Below is a small trained network, with its code and all its weights. Each question gives an input and a class and asks what happens when units are switched off, that is, made to give their printed mean instead of their output.

import numpy as np


def w(rows, s, z=0):
    codes = np.array(rows[::2]) - 128.0
    scale = np.full(codes.shape[1], s)
    scale[-1] = z or s
    return codes * scale


def f(y):
    return np.maximum(y, 0)


def log_softmax(a):
    a = a - a.max(-1, keepdims=True)
    return a - np.log(np.exp(a).sum(-1, keepdims=True))


def net(x, mask):
    res = np.array(x, float).reshape(1, 7) / 4 @ E
    y = f(res @ A[0][:, :-1].T + A[0][:, -1])
    res = res + np.where(mask, y, B[0][:, -1]) @ B[0][:, :-1]
    return log_softmax(res[-1] @ U[:, :-1].T + U[:, -1])


A, B = {}, {}
E = w([
[69,141,186,51,151,101,157,162,59,104,152,215],'x0',
[123,198,195,159,93,120,143,151,128,83,174,134],'x1',
[224,118,130,71,109,123,112,175,62,98,144,69],'x2',
[176,177,103,161,199,68,224,119,156,109,153,147],'x3',
[140,58,175,167,185,156,41,149,63,211,165,163],'x4',
[174,161,157,138,100,172,120,90,162,149,156,178],'x5',
[139,133,98,109,164,244,124,146,85,31,144,136],'x6',
],0.011)
A[0] = w([
[198,84,142,101,168,44,119,134,36,174,153,105,141],'n1',
[140,129,78,153,142,125,153,112,153,123,107,94,123],'n2',
[93,125,131,155,118,58,129,115,147,162,121,141,144],'n3',
[138,196,166,147,83,106,125,135,160,86,111,124,121],'n4',
[165,159,101,130,121,124,139,138,137,51,128,118,177],'n5',
[148,123,183,151,151,192,120,125,102,163,147,210,115],'n6',
[86,124,147,82,137,144,132,127,102,105,127,160,189],'n7',
[169,84,64,150,139,174,110,131,129,103,121,62,255],'n8',
[65,101,78,94,102,186,95,105,136,127,111,130,138],'n9',
[133,103,162,161,130,94,118,124,136,188,141,129,107],'n10',
[73,175,147,95,86,79,148,138,118,53,138,142,150],'n11',
[97,180,158,83,47,114,143,132,130,38,132,121,207],'n12',
[18,117,121,137,110,44,137,114,173,252,116,196,171],'n13',
[122,112,132,94,133,153,150,145,99,92,119,132,126],'n14',
[154,151,158,171,184,178,116,122,106,140,144,191,143],'n15',
[132,120,24,193,184,98,152,111,172,112,124,101,152],'n16',
[146,78,109,123,70,223,83,152,72,116,135,74,149],'n17',
[144,230,172,207,42,71,138,134,160,94,150,85,148],'n18',
[164,100,152,155,174,143,117,131,122,159,126,156,159],'n19',
[158,156,132,172,110,109,126,123,156,123,125,126,182],'n20',
],0.011,0.0037)
B[0] = w([
[196,69,139,143,131,25,135,250,128,83,59,124,213],'n1',
[119,156,83,142,147,188,146,140,133,157,161,88,185],'n2',
[83,138,119,130,189,93,128,85,141,161,98,160,187],'n3',
[148,134,152,154,54,80,138,90,149,140,151,104,186],'n4',
[88,175,141,162,139,88,89,125,106,134,141,81,200],'n5',
[198,135,164,183,73,172,91,141,108,155,204,198,204],'n6',
[99,150,114,137,84,123,86,132,108,100,114,179,189],'n7',
[172,165,91,78,168,204,109,97,106,133,114,41,222],'n8',
[118,52,105,129,82,222,186,166,167,102,116,149,198],'n9',
[175,147,108,72,157,106,143,101,124,163,126,179,182],'n10',
[40,176,124,143,137,105,121,128,116,69,111,148,211],'n11',
[48,159,141,145,119,130,135,126,106,33,134,132,227],'n12',
[47,57,130,96,201,120,155,85,162,207,91,237,252],'n13',
[140,176,122,112,102,149,83,121,124,104,76,124,173],'n14',
[165,168,118,143,82,117,102,131,105,189,216,162,199],'n15',
[116,194,14,163,163,183,134,178,147,157,134,68,224],'n16',
[196,91,171,41,133,178,103,42,107,67,95,95,228],'n17',
[81,102,188,176,87,81,181,97,200,155,184,43,232],'n18',
[153,149,113,131,122,126,106,167,98,176,149,170,185],'n19',
[134,106,151,118,155,127,166,127,128,150,169,83,180],'n20',
],0.014,0.016)
U = w([
[170,130,152,172,73,157,65,170,66,182,211,200,249],'0',
[83,135,188,196,74,83,181,84,185,139,180,46,119],'1',
[159,175,30,155,201,174,131,151,128,181,143,34,18],'2',
[19,192,141,166,58,138,102,140,75,44,114,173,174],'3',
[187,84,134,140,143,61,108,254,87,149,87,116,140],'4',
[75,28,107,124,70,221,147,122,169,154,86,182,82],'5',
[75,87,113,132,215,102,145,101,150,232,108,204,1],'6',
[181,88,147,60,102,203,77,76,89,119,100,68,210],'7',
],0.0084,0.0008)

Each question gives the input, the list of numbers given to net, and the class t.
The units are the neurons (one row each of A and B). Each row of codes is followed by its name. A weight is (code - 128) times the scale printed after its matrix; where a second scale follows, it is the last column's (A, B and U).
mask holds one flag per neuron, in row order. A switched-off neuron (its flag False) gives its mean, the last column of its row in B, instead of its output. The means were averaged over made-up inputs and are rounded, as every weight is.
A unit's drop is (log p(t) with every unit on - log p(t) with that unit switched off) / (log p(t) with every unit on - log p(t) with every unit switched off).
The circuit of an input: a set's keep is (log p(t) with only the set's units on - log p(t) with every unit switched off) / (log p(t) with every unit on - log p(t) with every unit switched off). Starting from the 12 units with the biggest drops (on a tie, the unit counted first), units are removed one at a time, each time the one whose removal leaves the highest keep (on an exact tie, the one counted first), for as long as the keep stays at least 0.8.
units of the circuit, in order: the units of the circuit, biggest drop first
k most important neurons: the k neurons with the biggest drops, biggest first
drop of u: that unit's drop, to one decimal
input [-3,2,6,-6,5,0,-8], class 4: units of the circuit, in order -> n1
input [6,-5,8,-6,-4,5,-1], class 3: 4 most important neurons -> n12, n8, n7, n11
input [5,6,0,-6,-7,7,-4], class 1: 2 most important neurons -> n18, n4
input [-5,-5,-7,-4,8,1,5], class 0: 3 most important neurons -> n6, n15, n19
input [5,1,-3,-8,6,-8,3], class 5: 3 most important neurons -> n9, n8, n17
input [6,0,-6,6,6,-7,4], class 0: 2 most important neurons -> n6, n15
input [4,-6,6,0,7,-7,8], class 7: 2 most important neurons -> n17, n8
input [-3,7,-7,-8,0,-1,6], class 7: 2 most important neurons -> n17, n13
input [-8,-6,-6,1,-8,-1,-5], class 2: 2 most important neurons -> n16, n2
input [-3,-3,7,6,7,-7,1], class 4: drop of n1 -> 4.0
input [-3,8,0,-8,3,4,2], class 7: drop of n17 -> 3.3
input [-2,2,7,-1,-1,3,-2], class 1: drop of n18 -> 1.0
input [-2,5,-8,0,-2,-4,3], class 1: drop of n16 -> 0.0
input [-1,-7,4,7,4,8,1], class 0: units of the circuit, in order -> n6
